Here is a tiny trained network, its code and every weight. The questions are about switching its units off for an input and a class, where a switched-off unit gives its printed mean instead of its output.

import numpy as np


def w(rows, s, z=0):
    codes = np.array(rows[::2]) - 128.0
    scale = np.full(codes.shape[1], s)
    scale[-1] = z or s
    return codes * scale


def norm(h):
    return h / np.sqrt((h * h).mean(-1, keepdims=True) + 1e-5)


def f(y):
    return y / 2 * (1 + np.tanh(0.7978845608 * (y + 0.044715 * y**3)))


def log_softmax(a):
    a = a - a.max(-1, keepdims=True)
    return a - np.log(np.exp(a).sum(-1, keepdims=True))


def net(x, mask):
    res = np.array(x, float).reshape(1, 7) / 4 @ E
    u = 0
    for l in range(3):
        y = f(norm(res) @ A[l][:, :-1].T + A[l][:, -1])
        res = res + np.where(mask[u : u + 9], y, B[l][:, -1]) @ B[l][:, :-1]
        u += 9
    return log_softmax(norm(res)[-1] @ U[:, :-1].T + U[:, -1])


A, B = {}, {}
E = w([
[137,155,135,127,124,136,137,118,127,129,120,118],'x0',
[177,96,97,67,117,159,171,177,132,86,157,149],'x1',
[116,103,143,164,146,159,140,126,148,104,126,131],'x2',
[205,96,183,134,82,134,68,71,155,114,185,124],'x3',
[126,113,118,125,123,146,125,117,114,125,97,135],'x4',
[126,120,111,131,127,123,121,121,131,119,138,117],'x5',
[86,100,123,132,147,217,114,131,92,247,148,63],'x6',
],0.011)
A[0] = w([
[96,161,83,131,157,92,182,137,137,90,91,127,116],'L0N1',
[173,110,197,104,103,200,51,87,86,140,199,120,7],'L0N2',
[201,105,124,174,135,199,76,170,117,227,161,72,21],'L0N3',
[105,131,153,131,154,89,105,2,170,107,102,155,151],'L0N4',
[81,119,96,166,93,119,66,125,95,116,174,214,43],'L0N5',
[189,98,107,50,136,182,201,160,133,103,163,123,252],'L0N6',
[148,158,117,171,155,34,201,136,92,72,89,170,195],'L0N7',
[204,96,206,152,37,79,124,51,143,110,119,176,180],'L0N8',
[142,134,75,120,148,215,154,136,114,190,204,145,81],'L0N9',
],0.0071,0.0027)
B[0] = w([
[161,133,92,127,142,79,206,135,47,144,51,78,203],'L0N1',
[193,12,87,113,155,2,180,117,11,40,56,164,200],'L0N2',
[80,195,123,190,183,75,220,213,26,110,43,113,223],'L0N3',
[120,133,187,24,73,53,128,89,210,104,144,82,185],'L0N4',
[115,155,170,85,131,54,111,178,105,155,128,139,124],'L0N5',
[159,74,87,144,126,226,87,224,149,61,137,125,244],'L0N6',
[195,28,186,191,148,117,150,135,53,140,113,109,254],'L0N7',
[100,120,176,89,139,172,64,151,229,164,182,164,237],'L0N8',
[154,169,101,118,110,158,158,174,145,162,20,87,206],'L0N9',
],0.0066,0.0069)
A[1] = w([
[179,121,112,109,129,158,138,162,76,36,185,108,73],'L1N1',
[181,78,195,113,151,110,114,89,129,162,115,23,3],'L1N2',
[124,114,132,148,89,84,166,125,127,72,138,93,90],'L1N3',
[105,113,129,198,93,80,120,135,81,51,179,106,174],'L1N4',
[159,137,120,155,164,65,111,55,93,162,72,161,149],'L1N5',
[124,129,189,104,142,43,144,83,100,142,139,128,108],'L1N6',
[23,164,112,200,140,83,141,77,73,107,92,131,164],'L1N7',
[2,171,106,122,159,154,148,194,117,181,76,54,206],'L1N8',
[135,58,212,154,158,133,124,151,89,120,53,128,200],'L1N9',
],0.0075,0.0021)
B[1] = w([
[224,170,179,151,142,155,111,67,61,134,63,168,177],'L1N1',
[94,111,93,131,167,107,183,177,116,165,114,85,151],'L1N2',
[100,164,74,152,72,136,145,152,127,149,107,111,148],'L1N3',
[74,177,45,65,102,140,174,129,53,158,136,96,153],'L1N4',
[43,101,137,188,98,85,134,82,122,82,192,77,170],'L1N5',
[117,74,122,151,144,145,134,100,160,125,111,1,168],'L1N6',
[107,190,170,143,85,143,108,65,109,126,174,161,191],'L1N7',
[74,155,128,117,122,162,69,113,191,143,137,192,244],'L1N8',
[124,143,74,115,125,18,145,61,117,180,133,97,222],'L1N9',
],0.0081,0.011)
A[2] = w([
[117,119,94,95,209,187,141,183,145,116,119,164,50],'L2N1',
[111,78,144,174,172,138,95,160,73,124,137,89,38],'L2N2',
[186,98,135,152,99,171,91,169,144,97,172,184,80],'L2N3',
[194,109,134,208,146,105,202,144,29,121,115,74,148],'L2N4',
[92,127,130,203,143,84,174,149,108,159,161,106,14],'L2N5',
[200,139,122,141,153,78,73,152,61,79,143,217,164],'L2N6',
[100,126,76,128,55,170,161,171,141,141,79,134,1],'L2N7',
[185,130,37,121,162,147,187,216,96,162,57,130,116],'L2N8',
[46,207,113,77,176,254,56,154,150,93,129,173,197],'L2N9',
],0.0084,0.0024)
B[2] = w([
[190,128,164,129,158,52,97,137,188,110,112,91,171],'L2N1',
[133,124,104,146,208,107,236,141,55,116,102,123,134],'L2N2',
[44,200,156,209,74,135,142,41,1,114,18,73,172],'L2N3',
[128,168,47,74,200,150,162,92,108,239,119,164,254],'L2N4',
[71,152,199,219,34,120,175,108,41,163,69,104,178],'L2N5',
[92,125,152,166,116,197,214,134,77,92,138,216,192],'L2N6',
[172,104,202,129,190,152,124,171,135,66,195,60,158],'L2N7',
[184,56,77,35,184,181,173,210,214,122,183,148,252],'L2N8',
[147,148,163,153,66,146,27,154,154,66,216,137,226],'L2N9',
],0.0085,0.0093)
U = w([
[54,148,77,171,110,35,184,48,52,203,76,35,243],'0',
[204,108,7,48,220,175,224,159,85,171,118,199,160],'1',
[56,216,132,184,93,162,21,128,153,190,202,185,171],'2',
[174,135,111,82,164,200,73,241,240,80,200,59,3],'3',
[156,77,187,61,108,44,71,82,249,110,186,82,45],'4',
[173,127,189,172,46,165,127,78,83,61,102,202,85],'5',
],0.012,0.0016)

Each question gives the input, the list of numbers given to net, and the class t.
The units are the neurons (one row each of A and B). Each row of codes is followed by its name. A weight is (code - 128) times the scale printed after its matrix; where a second scale follows, it is the last column's (A, B and U).
mask holds one flag per neuron, layer by layer. A switched-off neuron (its flag False) gives its mean, the last column of its row in B, instead of its output. The means were averaged over made-up inputs and are rounded, as every weight is.
A unit's drop is (log p(t) with every unit on - log p(t) with that unit switched off) / (log p(t) with every unit on - log p(t) with every unit switched off).
The circuit of an input: a set's keep is (log p(t) with only the set's units on - log p(t) with every unit switched off) / (log p(t) with every unit on - log p(t) with every unit switched off). Starting from the 12 units with the biggest drops (on a tie, the unit counted first), units are removed one at a time, each time the one whose removal leaves the highest keep (on an exact tie, the one counted first), for as long as the keep stays at least 0.8.
circuit, biggest first: the units of the circuit, biggest drop first
most important unit: the unit with the biggest drop
k most important neurons: the k neurons with the biggest drops, biggest first
k most important neurons of layer l: the k neurons of layer l with the biggest drops, biggest first
drop of u: that unit's drop, to one decimal
input [-8,-7,-8,2,-5,7,0], class 4: circuit, biggest first : L0N4, L2N4
input [-4,-3,4,-4,1,1,1], class 2: circuit, biggest first : L1N8
input [7,4,6,7,6,2,1], class 1: 3 most important neurons : L0N2, L1N8, L1N7
input [6,1,8,2,-7,5,7], class 1: 2 most important neurons : L0N2, L0N9
input [2,0,-5,7,1,0,2], class 0: 4 most important neurons : L0N2, L0N6, L1N5, L2N8
input [-5,7,-5,1,-3,-4,-2], class 5: 2 most important neurons : L0N3, L2N3
input [7,0,6,2,1,5,3], class 0: 3 most important neurons of layer 1 : L1N7, L1N9, L1N5
input [-7,-1,2,0,3,-6,-6], class 0: 2 most important neurons : L0N7, L1N8
input [1,6,-7,5,7,-5,0], class 5: 2 most important neurons : L0N8, L2N3
input [3,0,6,-8,7,-2,8], class 2: 3 most important neurons : L1N8, L0N6, L1N7
input [2,-6,0,5,-5,7,0], class 4: 2 most important neurons of layer 0 : L0N8, L0N4
input [1,2,-4,-5,-3,-5,1], class 3: 2 most important neurons : L0N2, L1N8
input [-5,3,-8,5,-7,-1,0], class 5: 3 most important neurons : L0N8, L0N7, L0N1
input [2,-1,-5,-2,7,-8,8], class 2: 2 most important neurons : L1N8, L0N6
input [2,-1,3,-1,2,-2,0], class 0: most important unit : L0N6
input [7,0,0,0,8,5,6], class 2: 3 most important neurons of layer 0 : L0N7, L0N3, L0N6
input [7,4,0,1,4,-3,-5], class 5: 2 most important neurons : L0N8, L0N3
input [-5,-1,-8,6,-8,-8,5], class 0: 2 most important neurons : L0N6, L1N5
input [6,-2,-2,-3,7,5,1], class 2: 2 most important neurons of layer 0 : L0N2, L0N7
input [1,6,-4,0,-7,-6,2], class 3: most important unit : L0N7
input [8,4,3,-2,0,1,1], class 3: 2 most important neurons : L0N2, L0N7
input [-2,5,6,1,-7,2,-4], class 5: 3 most important neurons of layer 0 : L0N3, L0N2, L0N8
input [0,-7,-4,-6,2,-2,5], class 2: drop of L2N4 : 0.0
input [1,-2,7,7,-8,-2,1], class 0: drop of L0N2 : 1.3
input [4,-8,-1,3,-1,-2,-1], class 4: drop of L0N8 : 0.1
input [-5,1,3,0,7,-1,6], class 3: 3 most important neurons of layer 0 : L0N7, L0N9, L0N1
